Below are the code and all the weights of a small trained network. Each question names an input and a class and asks about switching units off, where a switched-off unit gives its printed mean instead of its output.

import numpy as np


def w(rows, s, z=0):
    codes = np.array(rows[::2]) - 128.0
    scale = np.full(codes.shape[1], s)
    scale[-1] = z or s
    return codes * scale


def f(y):
    return y / 2 * (1 + np.tanh(0.7978845608 * (y + 0.044715 * y**3)))


def log_softmax(a):
    a = a - a.max(-1, keepdims=True)
    return a - np.log(np.exp(a).sum(-1, keepdims=True))


def net(x, mask):
    res = np.array(x, float).reshape(1, 6) / 4 @ E
    y = f(res @ A[0][:, :-1].T + A[0][:, -1])
    res = res + np.where(mask, y, B[0][:, -1]) @ B[0][:, :-1]
    return log_softmax(res[-1] @ U[:, :-1].T + U[:, -1])


A, B = {}, {}
E = w([
[153,1,95],'x0',
[181,170,37],'x1',
[128,130,128],'x2',
[127,126,127],'x3',
[123,132,130],'x4',
[223,143,182],'x5',
],0.0082)
A[0] = w([
[79,111,187,72],'n1',
[124,191,157,160],'n2',
[149,167,33,110],'n3',
[156,66,111,132],'n4',
[153,170,41,107],'n5',
[101,194,139,84],'n6',
[80,113,180,80],'n7',
[110,200,143,102],'n8',
[183,65,116,110],'n9',
[99,117,164,102],'n10',
[78,109,197,90],'n11',
[74,104,190,118],'n12',
[180,146,83,89],'n13',
[118,117,159,254],'n14',
[126,196,162,99],'n15',
[80,103,196,208],'n16',
[165,53,126,173],'n17',
[254,144,184,108],'n18',
[161,62,101,97],'n19',
[116,189,147,133],'n20',
[144,204,171,111],'n21',
[40,114,61,92],'n22',
[113,192,147,120],'n23',
[44,121,61,96],'n24',
],0.0093,0.007)
B[0] = w([
[213,27,181,138],'n1',
[96,86,91,202],'n2',
[192,63,167,182],'n3',
[65,86,116,162],'n4',
[223,1,191,176],'n5',
[105,73,139,155],'n6',
[171,90,154,136],'n7',
[97,51,125,170],'n8',
[74,99,143,156],'n9',
[149,116,132,129],'n10',
[191,77,139,152],'n11',
[180,114,133,164],'n12',
[138,100,166,137],'n13',
[140,158,67,253],'n14',
[87,90,122,168],'n15',
[173,129,93,230],'n16',
[86,120,110,196],'n17',
[65,205,195,197],'n18',
[48,48,152,152],'n19',
[92,52,98,178],'n20',
[73,92,121,187],'n21',
[100,204,214,180],'n22',
[95,58,109,173],'n23',
[111,185,216,179],'n24',
],0.0095,0.0058)
U = w([
[123,141,96,214],'0',
[130,142,99,197],'1',
[46,76,102,36],'2',
[235,93,178,75],'3',
[76,208,250,95],'4',
[138,157,73,167],'5',
[169,213,28,10],'6',
],0.011,0.013)

Each question gives the input, the list of numbers given to net, and the class t.
The units are the neurons (one row each of A and B). Each row of codes is followed by its name. A weight is (code - 128) times the scale printed after its matrix; where a second scale follows, it is the last column's (A, B and U).
mask holds one flag per neuron, in row order. A switched-off neuron (its flag False) gives its mean, the last column of its row in B, instead of its output. The means were averaged over made-up inputs and are rounded, as every weight is.
A unit's drop is (log p(t) with every unit on - log p(t) with that unit switched off) / (log p(t) with every unit on - log p(t) with every unit switched off).
The circuit of an input: a set's keep is (log p(t) with only the set's units on - log p(t) with every unit switched off) / (log p(t) with every unit on - log p(t) with every unit switched off). Starting from the 12 units with the biggest drops (on a tie, the unit counted first), units are removed one at a time, each time the one whose removal leaves the highest keep (on an exact tie, the one counted first), for as long as the keep stays at least 0.8.
circuit, biggest first: the units of the circuit, biggest drop first
most important unit: the unit with the biggest drop
k most important neurons: the k neurons with the biggest drops, biggest first
drop of u: that unit's drop, to one decimal
input [2,-4,4,6,0,7], class 4: most important unit => n18
input [7,6,-2,-5,-2,0], class 2: circuit, biggest first => (n19, n4)
input [3,-2,4,-5,-1,-6], class 4: circuit, biggest first => (n22, n24)
input [0,7,-4,5,-7,-7], class 3: 3 most important neurons => (n5, n3, n18)
input [-7,-8,5,6,-5,5], class 3: circuit, biggest first => (n1, n11)
input [-4,4,-5,2,-4,7], class 4: 2 most important neurons => (n18, n16)
input [-4,5,4,4,-6,6], class 4: 2 most important neurons => (n18, n16)
input [5,-6,-3,3,-2,-7], class 4: 2 most important neurons => (n22, n24)
input [4,2,-2,-5,-3,7], class 4: circuit, biggest first => (n18, n16)
input [-2,7,-1,-2,2,5], class 3: 3 most important neurons => (n5, n3, n13)
input [-4,-8,-4,-5,-7,2], class 3: 2 most important neurons => (n1, n11)
input [8,7,-2,6,-5,3], class 2: drop of n9 => 0.2
input [0,-5,4,1,-4,8], class 4: drop of n24 => -0.1
input [-7,8,3,-2,-4,3], class 3: circuit, biggest first => (n5)
input [-1,3,0,-3,5,5], class 4: drop of n12 => 0.1
